Here is a tiny trained network, its code and every weight. The questions are about switching its units off for an input and a class, where a switched-off unit gives its printed mean instead of its output.

import numpy as np


def w(rows, s, z=0):
    codes = np.array(rows[::2]) - 128.0
    scale = np.full(codes.shape[1], s)
    scale[-1] = z or s
    return codes * scale


def norm(h):
    return h / np.sqrt((h * h).mean(-1, keepdims=True) + 1e-5)


def f(y):
    return y / 2 * (1 + np.tanh(0.7978845608 * (y + 0.044715 * y**3)))


def log_softmax(a):
    a = a - a.max(-1, keepdims=True)
    return a - np.log(np.exp(a).sum(-1, keepdims=True))


def net(x, mask):
    res = np.array(x, float).reshape(1, 2) / 4 @ E
    u = 0
    for l in range(3):
        y = f(norm(res) @ A[l][:, :-1].T + A[l][:, -1])
        res = res + np.where(mask[u : u + 9], y, B[l][:, -1]) @ B[l][:, :-1]
        u += 9
    return log_softmax(norm(res)[-1] @ U[:, :-1].T + U[:, -1])


A, B = {}, {}
E = w([
[178,95,53,61,18,104,71,99,77],'x0',
[102,116,210,114,146,2,23,182,80],'x1',
],0.005)
A[0] = w([
[68,87,161,169,68,83,131,138,108,119],'L0N0',
[239,70,137,188,121,143,81,184,193,114],'L0N1',
[91,165,175,201,199,166,87,132,186,180],'L0N2',
[133,190,157,162,110,156,152,149,28,140],'L0N3',
[149,38,177,124,153,140,79,225,51,134],'L0N4',
[68,144,131,133,104,164,154,142,12,115],'L0N5',
[161,106,96,136,111,164,253,57,139,117],'L0N6',
[136,186,65,188,110,106,103,113,130,4],'L0N7',
[172,129,91,79,62,96,115,60,24,185],'L0N8',
],0.0037,0.0039)
B[0] = w([
[192,164,94,107,124,128,167,144,201,143],'L0N0',
[134,190,133,102,131,79,177,108,79,121],'L0N1',
[67,154,73,73,85,171,77,113,134,239],'L0N2',
[108,146,82,108,91,170,152,196,116,136],'L0N3',
[189,169,125,129,74,253,144,208,193,188],'L0N4',
[129,126,131,147,120,106,111,111,163,121],'L0N5',
[220,156,199,131,114,116,65,197,187,211],'L0N6',
[80,83,104,120,187,74,179,117,117,87],'L0N7',
[42,175,167,93,241,184,107,90,130,252],'L0N8',
],0.0045,0.0035)
A[1] = w([
[72,120,204,195,175,118,177,154,136,99],'L1N0',
[135,194,170,123,141,169,145,169,152,167],'L1N1',
[60,110,140,183,211,97,193,138,129,5],'L1N2',
[149,165,217,137,178,126,131,67,93,88],'L1N3',
[155,113,113,163,114,168,254,79,119,88],'L1N4',
[116,91,202,144,136,27,111,194,84,54],'L1N5',
[81,97,142,200,161,136,169,156,131,34],'L1N6',
[135,39,97,80,91,105,93,54,48,10],'L1N7',
[120,59,148,104,105,114,112,136,101,62],'L1N8',
],0.0077,0.0023)
B[1] = w([
[192,103,58,143,178,133,189,111,30,188],'L1N0',
[99,89,120,41,69,82,99,67,105,255],'L1N1',
[67,105,70,115,139,108,183,86,26,149],'L1N2',
[85,102,72,83,64,150,136,138,208,136],'L1N3',
[215,136,202,198,144,135,95,242,136,184],'L1N4',
[253,172,214,202,104,208,124,173,184,205],'L1N5',
[170,110,29,115,146,80,155,140,76,143],'L1N6',
[77,113,53,141,181,80,222,74,49,181],'L1N7',
[173,115,99,192,160,191,191,107,115,126],'L1N8',
],0.0065,0.0059)
A[2] = w([
[99,109,220,122,103,113,146,150,177,167],'L2N0',
[169,110,153,149,129,73,96,83,113,250],'L2N1',
[85,76,79,165,161,89,198,121,2,8],'L2N2',
[217,148,175,163,86,161,145,175,190,45],'L2N3',
[21,47,88,135,168,29,107,73,160,116],'L2N4',
[49,103,135,123,71,87,42,97,208,62],'L2N5',
[75,110,72,82,129,99,159,85,8,137],'L2N6',
[118,126,62,147,134,86,171,62,40,129],'L2N7',
[224,158,159,228,143,195,79,188,203,135],'L2N8',
],0.0076,0.0026)
B[2] = w([
[134,154,42,118,96,124,165,92,106,153],'L2N0',
[118,119,116,135,144,178,141,142,198,153],'L2N1',
[157,192,18,126,113,116,195,2,100,202],'L2N2',
[173,106,212,204,120,170,112,177,122,218],'L2N3',
[163,74,191,118,84,155,69,200,162,174],'L2N4',
[54,85,40,54,111,144,132,65,169,158],'L2N5',
[192,200,122,207,157,120,171,116,128,235],'L2N6',
[104,153,118,136,174,85,195,104,72,206],'L2N7',
[210,80,218,184,56,177,71,194,208,253],'L2N8',
],0.0081,0.011)
U = w([
[251,67,236,206,47,213,54,216,194,248],'0',
[208,200,50,198,176,95,216,42,47,244],'1',
[78,55,67,25,50,161,61,73,209,242],'2',
[19,93,186,166,219,28,60,220,84,2],'3',
[68,90,194,112,211,45,41,200,38,2],'4',
[41,128,223,122,199,63,70,183,74,2],'5',
[78,97,194,94,216,45,65,220,55,2],'6',
[65,113,210,87,185,40,84,222,47,2],'7',
],0.011,0.0066)

Each question gives the input, the list of numbers given to net, and the class t.
The units are the neurons (one row each of A and B). Each row of codes is followed by its name. A weight is (code - 128) times the scale printed after its matrix; where a second scale follows, it is the last column's (A, B and U).
mask holds one flag per neuron, layer by layer. A switched-off neuron (its flag False) gives its mean, the last column of its row in B, instead of its output. The means were averaged over made-up inputs and are rounded, as every weight is.
A unit's drop is (log p(t) with every unit on - log p(t) with that unit switched off) / (log p(t) with every unit on - log p(t) with every unit switched off).
unit that matters most: the unit with the biggest drop
k most important neurons: the k neurons with the biggest drops, biggest first
k most important neurons of layer l: the k neurons of layer l with the biggest drops, biggest first
drop of u: that unit's drop, to one decimal
input [8,-7], class 1: most important neuron => L1N7
input [-3,-2], class 2: 2 most important neurons => L0N6, L0N2
input [-3,3], class 2: 4 most important neurons => L0N2, L0N8, L0N4, L1N7
input [-6,-5], class 1: 2 most important neurons => L0N4, L1N5
input [1,0], class 2: 2 most important neurons => L1N3, L1N7
input [-4,-3], class 1: 3 most important neurons => L1N5, L0N4, L1N1
input [0,-3], class 2: 2 most important neurons => L0N6, L1N5
input [4,3], class 1: 2 most important neurons => L0N6, L1N7
input [3,-3], class 2: 2 most important neurons => L0N8, L0N6
input [-2,-3], class 2: 3 most important neurons => L0N6, L1N1, L1N5
input [-3,-3], class 2: 2 most important neurons of layer 0 => L0N2, L0N6
input [4,0], class 1: 4 most important neurons => L0N6, L1N7, L2N8, L2N6
input [-7,5], class 1: drop of L0N0 => 0.0
input [2,0], class 2: drop of L0N8 => 1.2
input [3,2], class 2: unit that matters most => L0N8
input [-1,-2], class 2: drop of L0N6 => 1.1
